Here is a tiny trained network, its code and every weight. The questions are about switching its units off for an input and a target symbol, where a switched-off unit gives its printed mean instead of its output.

import numpy as np


def w(rows, s, z=0):
    codes = np.array(rows[::2]) - 128.0
    scale = np.full(codes.shape[1], s)
    scale[-1] = z or s
    return codes * scale


def norm(h):
    return h / np.sqrt((h * h).mean(-1, keepdims=True) + 1e-5)


def f(y):
    return np.maximum(y, 0)


def softmax(a):
    e = np.exp(a - a.max(-1, keepdims=True))
    return e / e.sum(-1, keepdims=True)


def log_softmax(a):
    a = a - a.max(-1, keepdims=True)
    return a - np.log(np.exp(a).sum(-1, keepdims=True))


def net(x, mask):
    ids = ['αβγδεηθλμξτφψ'.index(c) for c in x.split()]
    T = len(ids)
    res = E[ids] + P[:T]
    r = norm(res)
    for j in range(2):
        rows = slice(4 * j, 4 * j + 4)
        q, k, v = (r @ M[0][rows].T for M in (Q, K, V))
        z = softmax(np.where(np.tri(T) > 0, q @ k.T / 4**0.5, -1e9)) @ v
        o = O[0][rows]
        res = res + np.where(mask[j], z, o[:, -1]) @ o[:, :-1]
    y = f(norm(res) @ A[0][:, :-1].T + A[0][:, -1])
    res = res + np.where(mask[2:6], y, B[0][:, -1]) @ B[0][:, :-1]
    return log_softmax(norm(res)[-1] @ U[:, :-1].T + U[:, -1])


Q, K, V, O, A, B = {}, {}, {}, {}, {}, {}
E = w([
[123,75,114,151,113],'α',
[111,47,130,110,78],'β',
[132,68,88,149,131],'γ',
[116,72,80,143,96],'δ',
[121,31,122,92,133],'ε',
[111,142,95,197,67],'η',
[120,90,111,170,105],'θ',
[140,91,108,116,250],'λ',
[119,71,162,124,68],'μ',
[68,136,167,179,47],'ξ',
[90,144,77,167,168],'τ',
[167,108,204,110,146],'φ',
[104,85,232,173,132],'ψ',
],0.019)
P = w([
[128,116,160,249,82],'0',
[155,105,38,31,135],'1',
[138,33,133,163,161],'2',
[149,143,57,68,123],'3',
[128,70,98,180,182],'4',
[142,120,67,44,141],'5',
[98,22,99,154,138],'6',
[126,124,83,47,127],'7',
[103,57,102,154,144],'8',
[107,164,105,60,105],'9',
[102,40,110,130,140],'10',
[137,143,86,68,114],'11',
],0.012)
Q[0] = w([
[42,50,242,222,161],'head 0',
[111,157,147,121,146],'head 0',
[74,134,106,153,122],'head 0',
[186,92,138,242,160],'head 0',
[114,142,71,133,167],'head 1',
[199,148,109,98,71],'head 1',
[130,80,27,121,27],'head 1',
[91,143,185,170,254],'head 1',
],0.008)
K[0] = w([
[137,66,93,154,57],'head 0',
[182,168,142,141,100],'head 0',
[59,120,129,85,193],'head 0',
[207,94,57,147,115],'head 0',
[117,128,138,100,111],'head 1',
[50,167,92,114,205],'head 1',
[55,111,138,114,124],'head 1',
[247,113,121,147,111],'head 1',
],0.011)
V[0] = w([
[85,79,182,182,177],'head 0',
[247,109,161,196,41],'head 0',
[113,151,44,190,162],'head 0',
[49,121,70,146,74],'head 0',
[203,119,60,107,136],'head 1',
[200,86,133,226,122],'head 1',
[126,107,185,106,101],'head 1',
[229,86,96,120,58],'head 1',
],0.011)
O[0] = w([
[158,125,111,155,242,173],'head 0',
[150,236,107,255,101,168],'head 0',
[27,167,177,104,67,203],'head 0',
[12,89,71,150,79,253],'head 0',
[96,197,170,92,73,158],'head 1',
[179,198,141,156,192,229],'head 1',
[147,81,57,198,108,115],'head 1',
[217,140,136,138,43,229],'head 1',
],0.008,0.0069)
A[0] = w([
[123,66,248,182,162,253],'neuron 0',
[156,133,141,87,79,187],'neuron 1',
[111,73,218,226,96,201],'neuron 2',
[140,125,87,150,29,49],'neuron 3',
],0.015,0.0036)
B[0] = w([
[107,160,6,230,105,180],'neuron 0',
[205,169,119,85,163,169],'neuron 1',
[128,101,25,153,245,254],'neuron 2',
[143,67,213,111,99,254],'neuron 3',
],0.014,0.01)
U = w([
[2,114,118,25,143,90],'α',
[133,153,101,126,107,15],'β',
[129,107,166,137,108,117],'γ',
[231,152,85,116,132,97],'δ',
[120,145,126,139,143,4],'ε',
[145,124,114,127,16,137],'η',
[136,123,171,67,237,137],'θ',
[150,115,105,94,129,32],'λ',
[73,9,89,167,139,149],'μ',
[116,123,148,146,139,14],'ξ',
[148,87,144,103,102,54],'τ',
[179,96,165,120,140,161],'φ',
[140,102,45,222,175,239],'ψ',
],0.0094,0.0029)

Each question gives the input, a string of symbols that net reads in full, and the target symbol t.
The units are the heads (4 rows each of Q, K, V and O) and the neurons (one row each of A and B). Each row of codes is followed by its name. A weight is (code - 128) times the scale printed after its matrix; where a second scale follows, it is the last column's (O, A, B and U).
mask holds one flag per unit, heads first, then neurons. A switched-off unit (its flag False) gives its mean, the last column of its rows in O or B, instead of its output. The means were averaged over made-up inputs and are rounded, as every weight is.
A unit's drop is (log p(t) with every unit on - log p(t) with that unit switched off) / (log p(t) with every unit on - log p(t) with every unit switched off).
The circuit of an input: a set's keep is (log p(t) with only the set's units on - log p(t) with every unit switched off) / (log p(t) with every unit on - log p(t) with every unit switched off). Starting from all 6 units, units are removed one at a time, each time the one whose removal leaves the highest keep (on an exact tie, the one counted first), for as long as the keep stays at least 0.8.
circuit, biggest first: the units of the circuit, biggest drop first
top k neurons: the k neurons with the biggest drops, biggest first
which heads matter: for each layer, one digit per head in row order, 1 if its drop is at least 0.15 and else 0, layers parted by /
drop of u: that unit's drop, to one decimal
input η θ τ δ η, target μ: which heads matter : 10
input β δ γ δ δ τ μ η, target α: which heads matter : 11
input η η η θ τ ε, target α: circuit, biggest first : (head 0; neuron 2; head 1)
input τ δ δ δ δ ψ δ β δ τ β β, target α: top 2 neurons : (neuron 2; neuron 3)
input δ η λ β λ τ τ ε, target α: which heads matter : 01
input η γ β λ, target θ: top 2 neurons : (neuron 0; neuron 2)
input ψ τ η β β τ η τ θ δ, target α: top neuron : (neuron 3)
input δ ξ δ μ β ε η μ ε δ λ φ, target δ: circuit, biggest first : (neuron 2; neuron 3)
input β δ η ξ, target μ: circuit, biggest first : (neuron 3; head 1)
input γ ε δ ξ, target μ: circuit, biggest first : (head 1; neuron 3)
input φ θ η φ μ θ, target δ: circuit, biggest first : (head 0; neuron 2)
input η β η η ξ δ η ξ η η, target μ: circuit, biggest first : (head 1; neuron 3)
input τ δ φ β τ δ, target α: circuit, biggest first : (head 1; neuron 2; neuron 0)
input ψ ψ η δ η δ ε λ δ λ, target θ: circuit, biggest first : (neuron 2)
input φ ξ ε ξ τ η β ξ τ η η τ, target α: circuit, biggest first : (head 0; neuron 2)
input τ β φ δ, target δ: top 3 neurons : (neuron 2; neuron 0; neuron 3)
input ξ η φ τ θ λ η τ τ β, target α: top 2 neurons : (neuron 3; neuron 2)
input δ τ τ δ ε μ δ τ λ μ, target α: top 2 neurons : (neuron 3; neuron 2)
input β β τ θ, target α: top 3 neurons : (neuron 2; neuron 0; neuron 3)
input η η δ θ β β η θ η τ, target α: circuit, biggest first : (head 0)
input ξ η τ λ, target α: drop of head 0 : 0.2
input η η δ δ β η, target η: drop of neuron 3 : -0.1
input δ β δ η λ θ δ δ μ β τ α, target α: drop of head 1 : 0.5
